The symbols move the nodes like this.
from | e o k j v h
bop | rom zem nak fir sar vav
vem | mig tur vil lar zap sek
kof | bel san fiz lel zek tud
fif | vek tig gog vog neb sol
roz | kam pid sop neb kat sif
sif | pid sop neb zup bes mag
dev | bip bel san fiz gor kof
git | neb zup bup lan bur los
tok | vud peg bal zit zuv rer
leb | gab zep rom zem buz ril
kur | bim gab zep rom ret leb
ror | niz pek bip bel sot tep
rul | bal zit rud lub biz voz
san | zuv ked biz tob niz fiz
los | zup bup lan fif roz kam
zap | sek nad vas baf rom pak
bel | raf zuv ked biz tud san
lar | ror tep dev kof baf sot
bim | nak fir zap pak leb gab
vil | zek ror tep dev vas lar
gaz | kur leb ril bop vog ret
bal | kat bes pim bur voz zit
zup | gav pur rol vek kam bup
vud | lub nub kat bes rer peg
kam | bup lan fif sol sif pid
lub | bur roz sif mag peg nub
peg | nub kat bes pim rul bal
gor | kof tud niz pek vil zek
ril | zep rom zem nak tav bop
tav | bop vav bim gab seg sar
bur | los kam pid sop nub roz
rer | peg bal zit rud ked rul
kat | sif mag git los zit bes
rol | bom miz seg gaz fif vek
nad | vil lar sot pup kon vas
voz | zit rud lub nub tob rab
zep | zap pak kon nit bop rom
pid | lan fif sol gav mag sop
nub | roz sif mag git bal kat
rom | pak kon nit vem vav zem
tep | pek bip bel san pup dev
gav | gog vog bom miz bup pur
pak | nad vas baf mig zem kon
lan | rol vek tig gog sop fif
mag | sop neb zup bup pim git
tig | seg gaz ret buz gav gog
tud | san fiz lel pap ror niz
zit | bes pim bur roz rab rud
lel | biz tob tok rer bip pap
ked | rul voz rab vud lel biz
baf | sot pup gor zek vem mig
fiz | ked biz tob tok pek lel
tur | gor zek ror tep nad vil
seg | sar kur leb ril gog gaz
neb | sol gav pur rol los zup
raf | tok rer rul voz san zuv
vas | lar sot pup gor nit baf
gog | gaz ret buz tav pur vog
bip | pap raf zuv ked kof bel
sol | tig gog vog bom zup gav
kon | vas baf mig tur nak nit
sop | fif sol gav pur git neb
vav | zem nak fir zap kur bim
tob | rab vud peg bal raf tok
ret | leb ril bop vav bom buz
fir | vem sek nad vas zep zap
miz | tav sar kur leb tig seg
bes | mag git los kam rud pim
bup | pur rol vek tig pid lan
pup | dev kof tud niz tur gor
zem | kon nit vem sek bim nak
rud | pim bur roz sif vud lub
buz | ril bop vav bim miz tav
bom | buz tav sar kur vek miz
sar | vav bim gab zep gaz kur
nit | baf mig tur vil fir vem
mig | pup gor zek ror sek tur
biz | voz rab vud peg pap tob
nak | nit vem sek nad gab fir
vog | ret buz tav sar rol bom
niz | fiz lel pap raf tep pek
pek | lel pap raf zuv dev bip
zek | tud niz pek bip lar ror
sek | tur vil lar sot pak nad
pap | tob tok rer rul bel raf
zuv | rer rul voz rab fiz ked
pur | vog bom miz seg lan rol
gab | fir zap pak kon ril zep
pim | git los kam pid lub bur
sot | tep dev kof tud mig pup
vek | miz seg gaz ret sol tig
rab | rud lub nub kat tok vud

The rows follow the links: the fewer symbols apart two nodes are, the more alike their rows tend to be.

Each row is also shifted at random along 11 hidden directions that mean nothing.

Some nodes, each with a row of numbers:
raf [73, 41, 6, 159, -57, -10, 28, 2, -21, -53, -7, -18, 7, -9, -58, -24, -25, 29, 27, -54, -133, 9, -58, -116, 18, 82, 9, 20, -74, 31, -9, 139, 3, 75, 18, -113, 90, -25, 7, 82, 54]
zit [-55, -44, 152, 8, 31, -3, -12, -27, -88, 71, 24, -41, 36, -54, 69, -201, -49, -32, -56, -86, 89, 74, 32, 61, 45, -118, -47, 19, -116, -158, 24, -121, 1, 63, 127, -48, 180, 16, 87, 9, -21]
tur [47, 43, 29, 87, -29, 51, 22, -55, 59, -69, -9, -66, 22, 101, 28, -69, 53, -46, -29, 173, -51, -8, -45, -31, 113, 64, -3, 38, -83, -185, 26, 62, -36, -30, -47, 39, 19, 21, -21, -10, 52]
rom [-70, -71, -39, -55, 150, -9, -19, -139, 5, 47, 32, -18, -117, 43, 126, 94, -5, -34, -68, -39, 74, 104, -57, -10, -159, -86, 6, -55, 104, 2, 23, 89, 7, -101, 4, -54, -51, -63, 27, 66, 40]
lub [-110, -28, -99, 58, 103, 16, 89, 106, -4, -9, -14, -62, -1, 19, 47, -75, -140, 25, -20, -5, -127, -11, 38, 46, 276, 177, -24, 39, 83, -100, 2, -145, -17, 63, 74, -67, 195, 23, -109, 12, 88]
kat [-96, 36, 91, 68, -47, -13, 27, 60, -67, -113, 32, -9, 2, 2, 116, 0, 9, -27, 137, 40, -25, -61, 13, -117, 14, 64, 60, -3, 20, -99, -68, 57, -90, -31, -45, 43, 48, 2, -49, 53, 0]
tok [-38, 18, -97, -120, -55, -1, 1, 86, -46, 11, 102, -15, 54, -72, -37, -9, 6, 3, -64, -176, 83, -3, -23, 39, -177, 94, 63, 67, 4, 37, -50, -41, 27, 49, 36, 144, 2, -189, -26, 47, -52]
gaz [137, 46, -66, -23, 1, -45, -30, -13, 43, -40, 11, 17, 27, 12, 50, 91, 27, 74, 26, 50, -102, -4, 1, -15, -59, 93, 76, 67, 36, 56, -6, 32, 8, -34, -73, 43, -97, -22, -87, -37, -26]
leb [168, 4, 109, 148, -67, -34, 48, 16, -19, -5, -27, -63, -5, -37, -7, -109, 73, 3, 126, -82, -29, 64, 64, -131, -22, 37, -18, 28, -51, -51, 36, 118, -26, 35, -9, -41, 32, 13, -52, -1, -13]
zem [64, -69, -38, -98, 94, 7, -82, -5, 52, 81, 35, -17, 28, -9, 51, 102, 22, -15, -1, 17, 65, 61, 33, 114, -86, -126, -9, -8, 52, 35, 37, -55, 44, -14, -44, -32, -135, 42, 29, -70, 27]
zuv [66, 17, 35, -32, -83, 20, -41, 18, -2, -8, 9, -40, 79, 6, 3, -103, 59, -9, -45, -116, 82, 75, 4, -123, 32, -62, -27, 121, -51, -78, -7, 59, -50, 99, 57, 29, 22, 31, 46, -14, -57]
gav [158, 139, 22, -77, -11, -9, 16, -246, -26, 52, -66, 17, 24, -54, 51, 9, -82, 29, -66, -69, -56, -34, 31, -81, -148, 63, 52, 50, -182, -2, -40, -5, -3, 5, -20, -10, 86, 5, -35, -44, -151]
gor [-131, -50, 23, 136, 96, 15, -23, 13, 66, 12, -50, 34, -25, 88, -54, 17, -50, 16, -30, 144, -90, 28, -66, 141, 128, -92, -107, -132, 45, 46, 80, -71, 59, 1, 32, -160, 24, 99, 124, 28, 135]
lan [-8, 60, 174, -19, -32, -9, -71, 14, -34, 119, -48, 26, 124, -58, -47, -209, 15, 24, 34, -155, 86, 188, 123, -14, -40, -45, -77, 13, -83, 55, 17, -59, 2, 89, 78, -44, 92, 94, 98, -101, -167]
pup [-176, 63, 111, 18, -77, 14, -17, 31, 11, -53, 48, 10, 69, 70, 87, -61, 67, -29, 39, 72, 14, -15, -30, 91, -131, 37, -19, -68, -7, -102, 28, -104, -2, -13, -39, 122, 26, -91, 100, 32, -62]
miz [-81, 89, 121, 86, -70, -86, -2, -100, -53, -15, -13, 51, -37, 5, 93, -18, 15, 64, 104, -86, -108, 68, 14, -108, -202, 80, 27, -55, -24, 87, 16, 99, -5, -15, -6, -66, 61, -77, 46, 51, -135]
los [-122, 22, 50, -71, -53, -28, -112, 70, -23, 106, 2, 75, 77, -80, -175, -5, -8, 45, 12, 1, 40, 27, 82, 129, -6, -100, 2, -31, -102, 225, 0, -66, 76, 32, 44, -45, -84, 95, 74, -112, -84]
vem [320, -47, -28, 34, 110, 51, 104, -119, 19, 29, -26, -76, -47, -18, 11, 24, -54, -84, -31, 123, -21, -166, -57, 72, 100, -12, 25, 1, -126, -187, 32, -58, 21, -45, -88, -50, 36, -17, -68, -16, 174]
nad [-79, 51, -10, 3, 1, 12, -36, 76, 30, 38, 85, -27, 99, 24, 16, -39, 27, -5, 51, 19, -60, 66, -1, 147, -123, 171, 31, -28, -14, 18, 44, -64, 60, 15, -60, 17, 17, -144, 33, -22, -9]
sif [172, 26, 4, -132, 153, 26, -64, 21, -27, 92, 30, -9, 134, -60, 24, -31, -44, -15, -15, -109, 117, 92, 7, 3, -51, 11, 60, 88, -14, -3, -49, -44, -21, 1, -29, -11, 5, 5, -5, -70, 28]
buz [-53, -48, -89, -84, -28, -49, 0, -20, 33, 20, -30, 29, -94, 12, -36, 83, 26, 54, -46, 17, 4, -47, 29, 35, 48, -80, -12, 3, 71, 102, 39, -25, 28, -31, 32, 30, -128, 29, -39, -48, -49]
ror [33, 108, -152, -31, -25, 67, 57, -67, 78, -44, -45, -31, 27, 56, 5, 118, -45, -15, -25, -30, -98, -67, -20, -121, -36, 181, 4, 33, 18, 10, -46, 51, -34, 49, -78, 13, 25, -10, -66, 9, -27]
nit [59, -28, -107, -11, 45, 37, -24, 79, 44, 40, 74, -40, 33, -2, -65, 21, 32, -32, 12, 21, -11, 82, -9, 85, -47, 128, 37, 2, 31, 67, 14, 66, 49, -18, -63, -6, -57, -104, -33, -17, 68]
vud [65, 22, -17, -38, 4, -13, -58, 140, -36, 8, 64, 16, 110, -114, -15, 145, -29, 13, 136, -132, 13, -28, 31, 2, -206, 5, 65, 5, 35, 146, -73, -21, 16, 65, -71, -15, -73, -8, -8, 9, 23]
neb [-37, 74, -17, -32, 70, -4, -8, -84, -13, 17, -41, 25, -11, 8, -5, 24, -49, 21, -31, -67, 8, 77, -8, -125, -57, 74, 35, 13, 21, 84, -56, 105, -38, -51, 4, -26, 18, 22, -39, 3, -36]
gog [-59, -86, 7, -109, 6, -20, -4, 44, -47, 81, 7, 68, -66, -38, -66, -127, 48, 9, -71, -125, 172, 113, 23, 65, -26, -59, -52, -34, 103, 84, 18, -41, 23, -35, 98, 79, 5, -96, 52, 0, -92]
seg [110, -3, -40, 153, 18, -88, -15, 137, 32, -60, -5, 92, -7, -39, -78, 193, -24, 124, 188, 150, -251, -103, -5, 117, -17, 80, 59, -94, 87, 247, 17, -16, 85, -35, -118, -98, -129, 18, -59, 0, 111]
zep [-164, -19, -80, -16, -35, -23, 57, -113, 22, -33, -13, -30, -151, 49, 80, 139, 0, -9, -16, 61, -55, -89, 17, -36, -27, -4, 10, -44, 43, -13, 17, 45, -6, -57, -7, 16, -58, -8, -75, 28, -39]
tav [-251, -10, 73, 27, -91, -96, -1, -50, -19, -41, -25, 58, -137, 52, 66, 83, 68, 48, 79, -1, -14, -19, 22, -76, -87, -105, -17, -94, 88, 97, 41, 70, -14, -58, 24, -5, -98, 11, 41, 38, -102]

From each start, follow one symbol. Which node do you reach?
Answers are names.
new walk
[-71, -5, 18, 42, 22, -72, -41, 49, 59, -99, -3, 15, -19, 89, 155, 138, 66, 65, 117, 127, -81, -13, 11, -12, -11, -38, 15, -11, 172, -5, 33, -12, -36, -66, -75, 32, -157, 74, -39, -8, 24]
h
leb
new walk
[-104, -102, -42, -12, -119, -4, -29, 197, 52, 16, 21, -34, -11, -5, -116, -60, 133, 3, 44, 13, 75, 82, 127, 60, 119, -51, -76, 18, 99, 63, 49, 4, 22, 41, 48, 83, -135, 59, -42, -83, -57]
j
pak
new walk
[-136, -15, -26, -35, 74, 35, -85, -7, 45, -11, 39, 32, 35, 103, 68, -33, 14, 3, -120, 13, 31, 162, -92, 49, -36, -20, -54, -15, 110, -10, 16, -3, 4, -5, 42, 7, 26, -46, 130, 55, 6]
k
lel
new walk
[143, -35, 72, 12, -102, 9, 111, -35, -65, -36, 45, -46, -86, -80, 37, 6, 81, -113, 105, 3, 98, -161, 13, -27, -158, -9, 53, -51, -84, -139, -18, 46, -18, -67, -92, 129, -25, -140, -58, 48, -6]
v
gab
new walk
[63, -64, -6, 15, 81, -9, -7, 0, -30, -35, 38, 40, -52, -27, -91, -12, -35, 4, -120, 277, 3, -113, -96, 204, 161, -58, 83, -8, -92, -51, -19, -63, 56, -149, 9, 74, -50, -12, -51, 6, 155]
j
lan
new walk
[26, 10, 0, -71, 31, 20, -16, 70, -40, 9, 37, -13, 61, -34, 8, -47, -2, -26, 18, -45, 81, 32, 24, -42, 33, 50, 54, 68, 9, -29, -60, 13, -46, -9, -10, 48, 12, -6, -45, -30, 2]
k
pid
new walk
[80, -81, 55, 12, -64, -48, 152, -88, -93, 127, -82, -4, -177, -126, -125, -71, -15, -30, 18, -227, 112, -107, 58, -32, -47, -123, -65, -87, -87, 47, 60, -23, 43, 26, 92, -67, 62, -63, 6, 20, -50]
j
zep
new walk
[-135, 0, -191, -122, 71, 38, 59, -81, 89, 40, -44, -45, -64, 94, 56, 144, -70, -18, -72, 48, -58, -113, 14, 45, 116, 58, -19, -8, 74, -21, 41, -114, 2, 0, -30, -31, -27, 25, -59, -61, 11]
j
sot
new walk
[67, 11, -84, 157, 26, -1, 85, -31, 8, -17, -83, -7, -60, 7, -81, 63, -118, 39, 15, -80, -188, -55, -57, -125, 126, 73, -40, -25, -2, 94, 7, 93, 11, 95, 27, -233, 121, 40, -9, 78, 113]
e
biz
new walk
[-41, -8, 87, 158, -128, -48, 17, 100, -4, -22, -14, -34, -28, -17, -43, -51, 98, 18, 182, -67, -45, 85, 99, -115, -31, 33, -39, -32, 29, 68, 38, 149, -14, 45, 1, -49, -27, 31, -28, 5, -50]
o
zem
new walk
[-16, 51, 70, -83, 115, -16, -90, -105, -36, 41, 26, 33, 57, -3, 89, 19, -46, 9, -46, 23, 46, 53, -39, 18, -91, -59, 74, 23, -65, -7, -31, -11, -9, -65, -11, -26, -8, 23, 49, -25, -3]
o
neb
new walk
[121, -28, 137, -64, 143, -47, -91, -65, -29, 38, 1, 71, 14, 12, 166, 7, 46, 16, 47, -88, 135, 152, -37, -52, -193, -165, -2, -21, 121, 15, 8, 24, -40, -79, -33, -30, -62, 1, 116, 9, -14]
e
buz
new walk
[-4, -19, 38, 70, 14, 61, -67, -17, 93, -78, -34, -12, 39, 136, 34, -68, 57, -20, -87, 190, -9, 90, -53, -19, 196, -100, -90, 30, 19, -141, 28, 41, -43, -1, 15, -5, -9, 148, 76, -9, 57]
k
bel
new walk
[74, 58, -25, 89, -83, 21, -11, -56, 38, 0, -93, 11, 20, 5, -89, 81, -44, 28, 41, -77, -134, -11, 15, -179, 62, -26, -58, 8, -68, 140, -3, 145, -9, 141, 0, -210, 29, 148, 53, -8, -19]
o
zuv
new walk
[57, -27, -29, -21, 5, -21, 48, -141, -12, -43, -48, 33, -143, 34, 26, 2, 11, 11, -95, 61, 10, -26, -40, -86, 69, -30, 12, 17, 18, -36, -12, 97, -31, -98, 28, 47, -10, -8, -57, 32, -27]
e
ret
new walk
[-54, -21, 0, -138, 5, -46, 92, -61, -28, 15, -23, 6, -86, 17, 149, -23, 15, 5, -22, -102, 97, -96, 24, 13, -47, -24, -13, 0, 98, -114, 37, -177, -36, -40, 23, 137, 21, -103, -29, -3, -101]
e
leb
new walk
[-37, -2, -59, 82, 49, 29, 14, -30, 45, 125, -34, -47, -5, 18, -143, -56, -60, -4, -41, -34, -97, 95, 9, 65, 87, 79, -60, -46, -79, 104, 80, 35, 84, 70, 44, -208, 82, 4, 41, -32, 53]
v
nit
new walk
[-117, 10, 7, 68, -78, -3, -46, 96, -25, -24, -1, 19, -9, -20, -155, -20, 28, 8, 59, 30, -21, 75, 43, -116, 124, 32, 25, 13, -20, 154, -50, 214, -20, 0, 32, -62, -44, 89, -34, -16, -8]
j
neb
